Below are the code and all the weights of a small trained network. Each question names an input and a class and asks about switching units off, where a switched-off unit gives its printed mean instead of its output.

import numpy as np


def w(rows, s, z=0):
    codes = np.array(rows[::2]) - 128.0
    scale = np.full(codes.shape[1], s)
    scale[-1] = z or s
    return codes * scale


def f(y):
    return np.maximum(y, 0)


def log_softmax(a):
    a = a - a.max(-1, keepdims=True)
    return a - np.log(np.exp(a).sum(-1, keepdims=True))


def net(x, mask):
    res = np.array(x, float).reshape(1, 8) / 4 @ E
    y = f(res @ A[0][:, :-1].T + A[0][:, -1])
    res = res + np.where(mask, y, B[0][:, -1]) @ B[0][:, :-1]
    return log_softmax(res[-1] @ U[:, :-1].T + U[:, -1])


A, B = {}, {}
E = w([
[122,50,184,79,77,193,55],'x0',
[129,199,203,128,192,88,53],'x1',
[51,65,182,185,29,138,109],'x2',
[155,193,104,210,25,91,79],'x3',
[97,203,133,29,139,184,156],'x4',
[254,52,74,93,71,155,209],'x5',
[188,153,69,39,17,99,84],'x6',
[163,59,228,165,164,120,160],'x7',
],0.0073)
A[0] = w([
[161,192,62,112,72,62,179,238],'neuron 0',
[154,216,126,3,119,122,159,72],'neuron 1',
[80,106,180,85,192,205,69,130],'neuron 2',
[146,116,112,96,172,73,238,122],'neuron 3',
[96,118,64,13,30,110,34,191],'neuron 4',
[67,61,204,107,178,143,105,156],'neuron 5',
[100,104,142,109,177,222,69,118],'neuron 6',
[110,174,37,96,48,110,102,184],'neuron 7',
[100,86,165,76,214,197,81,81],'neuron 8',
[189,71,146,111,51,172,156,146],'neuron 9',
[181,48,88,120,157,155,210,61],'neuron 10',
[148,147,143,24,172,145,91,128],'neuron 11',
[25,176,160,186,164,22,75,253],'neuron 12',
[159,12,204,151,37,150,54,170],'neuron 13',
[212,127,85,243,164,82,56,165],'neuron 14',
],0.0072,0.0041)
B[0] = w([
[151,239,20,152,181,172,113,210],'neuron 0',
[255,172,152,47,129,102,186,183],'neuron 1',
[45,163,215,72,186,186,152,195],'neuron 2',
[125,94,2,69,185,170,108,180],'neuron 3',
[133,208,99,58,5,159,72,222],'neuron 4',
[34,103,189,187,205,107,112,205],'neuron 5',
[52,110,223,69,137,154,63,174],'neuron 6',
[116,250,97,141,68,146,79,205],'neuron 7',
[4,79,157,33,161,161,74,187],'neuron 8',
[178,44,79,142,70,221,87,192],'neuron 9',
[93,37,54,100,159,183,153,188],'neuron 10',
[159,185,175,39,149,101,158,178],'neuron 11',
[28,214,154,236,96,77,172,248],'neuron 12',
[188,60,207,190,57,72,29,224],'neuron 13',
[78,159,145,155,205,80,44,199],'neuron 14',
],0.0064,0.011)
U = w([
[218,14,209,185,88,128,68,52],'0',
[149,171,117,104,52,179,39,36],'1',
[235,186,91,3,168,116,185,80],'2',
[152,214,107,184,182,187,215,157],'3',
[67,108,218,70,209,206,80,140],'4',
[63,128,180,213,98,94,148,4],'5',
[138,15,20,76,193,216,185,221],'6',
[137,198,92,193,192,68,119,230],'7',
],0.0074,0.0042)

Each question gives the input, the list of numbers given to net, and the class t.
The units are the neurons (one row each of A and B). Each row of codes is followed by its name. A weight is (code - 128) times the scale printed after its matrix; where a second scale follows, it is the last column's (A, B and U).
mask holds one flag per neuron, in row order. A switched-off neuron (its flag False) gives its mean, the last column of its row in B, instead of its output. The means were averaged over made-up inputs and are rounded, as every weight is.
A unit's drop is (log p(t) with every unit on - log p(t) with that unit switched off) / (log p(t) with every unit on - log p(t) with every unit switched off).
The circuit of an input: a set's keep is (log p(t) with only the set's units on - log p(t) with every unit switched off) / (log p(t) with every unit on - log p(t) with every unit switched off). Starting from the 12 units with the biggest drops (on a tie, the unit counted first), units are removed one at a time, each time the one whose removal leaves the highest keep (on an exact tie, the one counted first), for as long as the keep stays at least 0.8.
units of the circuit, in order: the units of the circuit, biggest drop first
most important unit: the unit with the biggest drop
k most important neurons: the k neurons with the biggest drops, biggest first
drop when u is switched off: that unit's drop, to one decimal
input [8,0,5,7,-1,-7,3,7], class 0: units of the circuit, in order : neuron 13
input [-3,-6,6,7,7,6,-2,4], class 0: units of the circuit, in order : neuron 4; neuron 9
input [2,2,1,3,1,0,-7,-7], class 5: units of the circuit, in order : neuron 0; neuron 12; neuron 3
input [6,8,0,7,-5,3,-6,-1], class 0: 4 most important neurons : neuron 13; neuron 0; neuron 7; neuron 2
input [-3,3,5,-3,-4,-5,4,1], class 5: units of the circuit, in order : neuron 12; neuron 0
input [-6,-6,-5,1,1,-4,-4,8], class 6: 2 most important neurons : neuron 3; neuron 7
input [1,0,-8,5,5,5,-4,2], class 2: units of the circuit, in order : neuron 1; neuron 12
input [2,5,0,-8,-3,0,8,0], class 2: units of the circuit, in order : neuron 11; neuron 1
input [-2,2,-7,2,-6,6,-7,-3], class 6: units of the circuit, in order : neuron 12; neuron 10
input [7,-6,6,-3,-7,-6,4,-3], class 0: 2 most important neurons : neuron 13; neuron 0
input [-2,-8,-4,4,0,7,5,1], class 6: 2 most important neurons : neuron 10; neuron 9
input [-8,-7,4,4,6,-7,1,-6], class 3: 3 most important neurons : neuron 13; neuron 0; neuron 14
input [-2,-6,-1,-1,5,-4,7,-5], class 2: 3 most important neurons : neuron 1; neuron 13; neuron 12
input [2,-3,-1,-1,1,7,1,8], class 6: 2 most important neurons : neuron 10; neuron 3
input [5,7,-1,7,-7,-5,-4,-7], class 5: most important unit : neuron 12
input [-2,-1,-8,3,1,-6,4,-3], class 2: 2 most important neurons : neuron 1; neuron 5
input [6,2,7,-2,3,6,2,-1], class 0: 2 most important neurons : neuron 13; neuron 0
input [3,1,-4,3,8,2,7,-2], class 2: drop when neuron 1 is switched off : 0.8
input [-6,0,-2,-3,-4,7,2,-4], class 6: drop when neuron 9 is switched off : 0.0
input [3,-6,7,-8,-6,7,7,-7], class 1: most important unit : neuron 4
input [5,7,3,7,-7,-2,8,6], class 0: drop when neuron 13 is switched off : 1.5
input [8,-1,-1,-5,-1,7,4,8], class 0: drop when neuron 13 is switched off : 3.8
